Each element holds some of the marks q m w p y n, at most 2. A symbol removes its mark if there, or adds it if room remains.

Start here and follow the symbols in turn, left to right. Where do you end up?
Each answer is a row, close to the row of the element it stands for.
1,2,-31,25,-41,71,-60,4,-8,-59,-18,-28,-22,-16,86,4,-36,-76,-54,-18,-102,49,-18,-41,77,14,52,8,-39,10,-13,6,31,52,16,-19,-36,-50
q -> -11,-1,-17,5,-93,-7,21,-21,17,-14,-65,-9,-18,-37,44,-71,-15,-33,-10,24,1,37,-47,-7,60,-68,-9,-33,52,52,25,-60,25,60,-63,-13,-9,-78
-61,-42,70,66,31,26,-62,22,-63,-62,61,5,50,15,58,60,-21,58,-46,-34,-25,38,1,-52,60,41,36,32,-74,-8,-14,16,-5,37,14,-14,40,45
q -> -42,-6,44,27,44,16,32,-60,-18,-43,34,-16,-21,16,-33,-13,-11,44,-48,21,53,30,2,0,41,-11,-93,-32,18,-9,7,-15,-60,56,-7,0,95,77
24,35,34,5,2,-47,-25,-67,-14,39,27,93,24,-23,-23,11,35,-61,16,56,43,24,26,35,-66,82,-21,-25,20,22,-78,-41,19,-87,28,-3,-12,-27
p -> -9,15,75,-18,8,-30,24,-74,41,24,-52,57,11,-20,-61,8,-16,-8,-67,27,14,11,26,77,-32,-48,-48,52,20,46,-37,-74,-20,-21,22,-44,28,25
38,51,6,74,63,-49,4,-120,0,-48,27,-46,-24,28,-57,-36,-18,11,-92,48,-73,-2,0,2,39,-17,-31,36,25,17,-23,-48,0,-16,-37,-63,49,56
y -> -14,10,-40,-23,-70,65,49,-41,6,1,-66,-25,6,-61,60,-40,-37,-50,-34,14,-30,21,-11,-17,49,-74,5,-30,22,0,3,-81,15,20,-4,24,-6,-46
43,8,-4,-11,-20,2,-37,41,-29,-19,80,63,-7,26,-25,68,4,25,21,13,75,45,-31,-13,-18,39,-67,-103,18,-29,-53,-12,5,-69,-37,12,55,-3
p -> -40,4,51,24,23,31,33,-2,-14,-29,8,-33,-34,51,-14,10,-29,68,-69,16,55,-16,-23,12,87,-45,-20,-22,25,28,-2,-26,-3,-31,-31,-28,96,62
-1,-33,-12,-2,28,-50,24,46,42,79,-42,8,32,39,-80,-53,-17,-34,37,-20,-10,-16,19,33,-68,-28,-8,50,-59,77,83,-6,-36,-31,21,-44,-41,26
w -> -39,-22,43,37,16,-29,30,-73,32,47,-74,67,52,-4,-68,14,4,-21,-62,-3,30,39,51,63,-5,12,-20,57,-26,29,-42,-45,-12,63,21,-29,22,-24
-79,-37,78,21,26,27,31,-37,-29,-14,4,-14,-3,1,-31,32,-40,106,-81,-60,35,10,16,-42,93,-21,-41,-12,-6,0,-37,-6,0,8,-52,-37,78,99
q -> -36,10,45,51,14,40,-59,38,-42,-49,99,-3,8,20,17,70,-9,55,-40,7,-11,-5,-56,-29,22,62,2,18,-56,36,-3,-12,-56,58,-7,2,29,17
23,-33,-21,-20,19,-35,25,-9,-7,38,-2,-4,17,49,-99,-4,-29,-36,25,-55,-1,-20,6,24,-76,-1,64,89,-50,8,-1,20,-43,0,18,4,-9,28
n -> 45,-19,33,-40,60,-38,81,-24,25,-12,-101,-43,-12,-2,-28,-42,-18,50,40,14,34,-59,15,43,-26,-117,33,41,-30,57,36,25,2,-32,-14,-24,5,69
-56,67,83,25,-6,12,-28,-4,-17,-78,-83,-9,15,-22,1,27,50,50,-23,69,2,-35,-26,-11,46,-6,76,44,-54,-15,-28,26,0,25,30,27,40,70
p -> -10,96,-21,-22,-1,13,-46,-4,39,2,23,9,42,-20,84,39,45,18,32,29,47,-30,-36,-59,3,70,-9,19,-4,-27,-39,35,24,-87,42,17,-26,13
-9,-87,13,13,48,49,51,92,-12,18,16,-61,12,42,-77,3,-44,17,27,-17,-17,-30,-30,-9,-7,-31,21,-46,-37,6,52,63,-36,14,15,-15,30,46
m -> 11,5,-6,-27,69,2,56,-35,16,-32,-61,-6,-40,-20,-56,-81,13,-3,18,-44,25,-65,6,3,-61,-98,65,3,-9,22,37,47,-9,-11,-41,-13,10,61
-32,-25,71,35,-35,36,49,-20,-3,-15,11,40,-27,22,-25,29,10,76,-42,10,20,41,-19,-27,43,39,-49,-51,-24,52,-4,-17,14,73,-24,-32,110,52
p p y y -> -8,-23,59,11,64,-25,27,-21,-27,-24,4,-45,-20,41,-9,24,-3,59,-51,3,37,-7,-47,-25,99,1,-74,-28,25,29,-11,-1,-43,49,-41,26,97,76
-23,-57,-31,-15,-64,14,19,-7,-1,37,1,5,-13,-10,7,35,-38,-71,-43,-4,-62,38,3,29,-10,14,-35,-12,5,15,17,-99,31,54,-14,-5,29,-98
y y y -> -72,-2,124,12,16,-62,18,-74,-9,55,-54,26,19,-23,-56,44,-4,-17,-24,13,40,-6,87,44,-48,6,-62,86,0,57,-37,-70,-20,7,-27,-32,59,3
9,85,-47,-35,-15,-10,-18,36,67,-25,-2,14,-79,-62,79,-5,10,-63,30,32,13,0,20,-16,15,43,-24,-66,107,26,-3,2,52,-27,-22,63,-10,-72
y q -> 8,65,-24,24,-13,-23,-96,20,-15,-6,13,4,36,12,56,54,97,-23,32,25,17,7,27,-38,36,75,1,38,10,-14,-30,21,12,-105,38,31,-7,20
12,-48,-15,12,-44,26,-27,24,18,25,50,-47,-22,27,71,-35,-12,-59,-3,30,-45,29,-50,-7,65,-24,-50,-62,44,4,-4,-2,6,70,-46,9,43,-73
y p m y -> 49,2,-73,-44,-19,-9,-3,-3,-23,25,1,14,-29,-97,67,-14,27,-61,19,-20,12,-9,-7,-19,-4,29,-29,-45,78,3,5,-8,31,-43,-28,16,-6,-54
-51,-28,9,24,-37,25,-37,-1,53,31,-6,-8,5,-21,-55,-27,-32,-89,13,-35,-49,63,11,50,-39,10,-20,-8,38,19,-4,-78,-44,78,-9,47,-8,-119
y m n q -> -75,12,70,73,17,11,-31,42,-46,-5,61,5,43,30,39,78,-3,65,-36,-7,-2,33,-53,-65,-21,49,2,-27,-28,-5,-40,19,-8,89,-2,21,24,18
-61,89,48,15,13,1,-73,-65,-34,-37,-61,-50,31,4,22,37,-10,9,-63,9,9,-24,48,-61,22,-3,30,97,-62,-8,-39,2,-37,32,-4,4,-13,42
q p w -> 39,10,-59,-11,53,15,16,16,-24,30,13,15,8,-29,-14,-62,59,12,86,-5,58,-23,-23,20,-64,-10,10,-5,33,31,36,83,-3,-42,3,34,-58,36
7,18,10,-22,80,-7,-3,48,31,-23,-7,-38,3,-7,-15,23,15,59,45,-46,-15,-93,-21,-13,-21,-97,99,23,-91,-3,42,62,5,-1,48,3,-64,77
q q -> 18,6,-22,-13,19,-28,-4,40,42,-5,-34,-37,21,24,-28,-4,10,56,36,-52,24,-87,-45,-7,-37,-24,110,40,-101,-29,49,53,-22,3,49,-24,-57,66
5,57,-21,-63,2,-17,7,-60,-6,-11,-9,53,-12,-34,2,-36,49,13,11,81,63,-17,-17,-18,31,58,-43,0,58,-35,-93,31,11,-108,-30,-10,5,24
y y -> 4,83,-21,-45,18,5,5,-72,-7,-18,-10,64,-12,-47,38,-22,28,33,-41,46,58,2,0,1,32,23,-34,2,45,18,-61,24,4,-85,-2,-8,16,10
25,43,23,-9,15,-54,-49,-39,-15,57,24,60,9,-15,-27,-22,-2,-52,29,9,48,36,19,56,-73,44,-21,0,3,-2,-40,-11,-13,-97,27,-15,-21,-49
p w w -> -73,-1,83,27,-15,-17,-4,-109,17,13,-82,41,31,-16,-85,20,-4,-60,-61,8,-7,30,57,48,-26,-1,-23,22,9,37,-6,-80,-3,31,21,1,20,-27
-67,-39,97,-17,-13,-17,16,-61,45,20,-81,44,33,-15,-104,10,11,-2,-67,28,10,24,45,87,-84,-11,-2,45,40,20,-41,-83,-30,28,33,-28,32,-29
q n m q -> -52,-52,36,41,12,6,79,-20,-16,-26,30,17,-26,3,-25,-3,-15,94,-87,58,47,31,-24,-15,31,-41,-80,-40,10,-9,8,-30,-21,10,-23,10,88,58
45,19,-67,-36,34,-50,16,7,4,16,-20,-8,-31,-3,-3,-21,49,14,70,5,-9,-45,9,36,-45,-44,0,-15,-17,-14,48,33,-27,-124,32,-3,-60,51
w p -> 17,71,-24,60,6,-42,14,-2,39,-51,37,-37,-15,-23,-29,-20,-13,63,-114,-16,-131,28,-14,15,94,-1,-1,39,25,-39,-20,-7,-33,15,-37,5,45,29
-27,-55,19,28,-23,70,14,36,-10,-27,72,-54,-76,17,11,7,-63,19,2,8,-75,28,-40,-16,15,8,-35,-87,16,-5,28,-67,-2,100,-31,30,36,-50
y -> -59,-15,62,42,20,43,53,-40,-19,-41,12,8,-13,28,-39,12,-39,102,-44,15,37,40,-22,5,59,1,-60,-8,-34,15,-48,8,-36,53,-46,-43,57,55
1,14,-19,47,-45,44,-44,37,48,11,-16,-32,-39,-35,61,46,-13,-56,20,-32,-53,12,12,-10,63,-25,48,41,1,-22,29,-74,17,72,27,26,-23,-61
y w q w -> 17,38,-1,67,28,-43,12,-88,37,-35,33,-9,-21,-9,-10,-8,15,48,-58,11,-89,9,-8,24,118,-18,-37,45,70,39,-51,-72,-24,-7,-12,10,44,-16
-44,-28,71,39,18,-26,44,-39,-44,-37,43,-17,16,-5,11,21,-49,83,-32,21,24,37,6,-25,54,-1,-62,-49,39,5,1,6,6,30,-43,23,69,80
q -> -72,-9,66,34,-9,13,-14,53,-49,-39,108,-12,12,3,20,85,-44,45,-38,17,-44,12,-31,0,62,41,-35,-7,-56,1,-23,57,-41,16,17,29,14,65
-1,-64,16,26,-75,58,40,71,3,-2,48,-36,-23,-13,40,27,-62,-47,-2,-15,-19,54,-17,-42,71,-26,-34,-72,54,-15,24,-20,5,86,-38,15,45,-57
y q m n -> -38,6,35,60,-33,29,-35,-43,-32,-7,8,23,51,27,-29,93,5,-11,-79,-20,-10,27,46,15,-1,25,2,95,-84,-28,-32,-15,-18,75,17,-13,-13,10
59,11,-53,-79,54,-40,-4,28,7,26,18,6,-16,2,3,-41,14,14,108,22,43,-17,11,-7,-60,-11,0,-7,52,-46,-6,60,-6,-74,15,-6,-20,54
p y w y -> 16,72,-5,23,34,-40,5,-99,2,-66,0,-51,18,8,-38,-29,21,32,-55,-10,-90,-16,15,33,89,-47,-5,29,30,16,-31,-76,17,-10,-29,-49,20,40
